X =
[[125 127 130 137 145 113 120 127 131 145 140]
 [115 108 125 129 140 147 134 107 124 154 109]]
Rows and columns are numbered from 0.
The bottom entry of the column that holds the smallest entry -> 107
The entry just left of 134 -> 147
Report the entry directly below 137.
Answer: 129
The top entry of the column that holds the largest entry: 145
The entry in the top-left corner: 125
Report the entry just right of 154.
Answer: 109
Report the entry in row 0 and column 1.
Answer: 127
Report the top-right entry.
Answer: 140

Questions about the array below.
1) Read off the entry just right of 150.
2) Read off the entry just right of 108.
((119, 134, 137, 128, 127, 118, 117, 115, 123, 114, 136, 123, 130, 123, 139, 134), (125, 129, 118, 130, 126, 110, 134, 128, 133, 123, 137, 125, 121, 133, 119, 121), (138, 131, 140, 136, 131, 125, 113, 120, 123, 118, 128, 127, 124, 110, 132, 134), (128, 121, 133, 150, 126, 137, 129, 127, 127, 140, 123, 121, 126, 121, 122, 132), (141, 123, 134, 137, 132, 133, 126, 138, 125, 138, 115, 128, 129, 122, 115, 122), (116, 124, 127, 148, 122, 116, 131, 120, 128, 130, 136, 117, 124, 130, 121, 129), (110, 127, 117, 127, 126, 131, 136, 132, 131, 139, 122, 126, 138, 147, 123, 116), (121, 137, 114, 130, 131, 143, 121, 128, 135, 134, 112, 134, 133, 123, 133, 118), (105, 135, 130, 120, 129, 124, 140, 138, 126, 139, 126, 116, 129, 130, 132, 129), (126, 121, 143, 127, 125, 116, 123, 123, 118, 120, 135, 123, 137, 139, 125, 129), (125, 132, 108, 141, 127, 136, 120, 117, 138, 127, 121, 135, 129, 127, 127, 117), (124, 137, 124, 119, 134, 144, 125, 139, 130, 139, 109, 132, 134, 123, 133, 120), (131, 129, 119, 117, 125, 123, 138, 123, 135, 117, 147, 133, 114, 128, 137, 141))
1) 126
2) 141

Questions about the array below.
1) What is the entry just left of the smallest entry?
2) What is the entry just right of 151?
3) What is the largest entry in the last column?
4) What is the 4th entry in reading order?
5) What is the 2nd entry, reading row by row?
6) What is the 1st entry, reading row by row?
7) What is the last entry, reading row by row?
8) What is the fifth entry, reading row by row?
[[135 154 118 149 124 145 134 122 126 113 153 136 118 123 154 124]
 [139 138 146 139 125 153 132 123 125 131 109 154 140 123 149 121]
 [142 121 107 115 129 109 145 151 121 113 147 108 112 130 110 114]]
1) 121
2) 121
3) 124
4) 149
5) 154
6) 135
7) 114
8) 124

[117 109 138 139 106 127 119 152 139 133 109]
What is the entry just right of the largest entry?
A: 139
What is the fourth entry?
A: 139
What is the 2nd entry from the right?
A: 133
What is the second entry?
A: 109
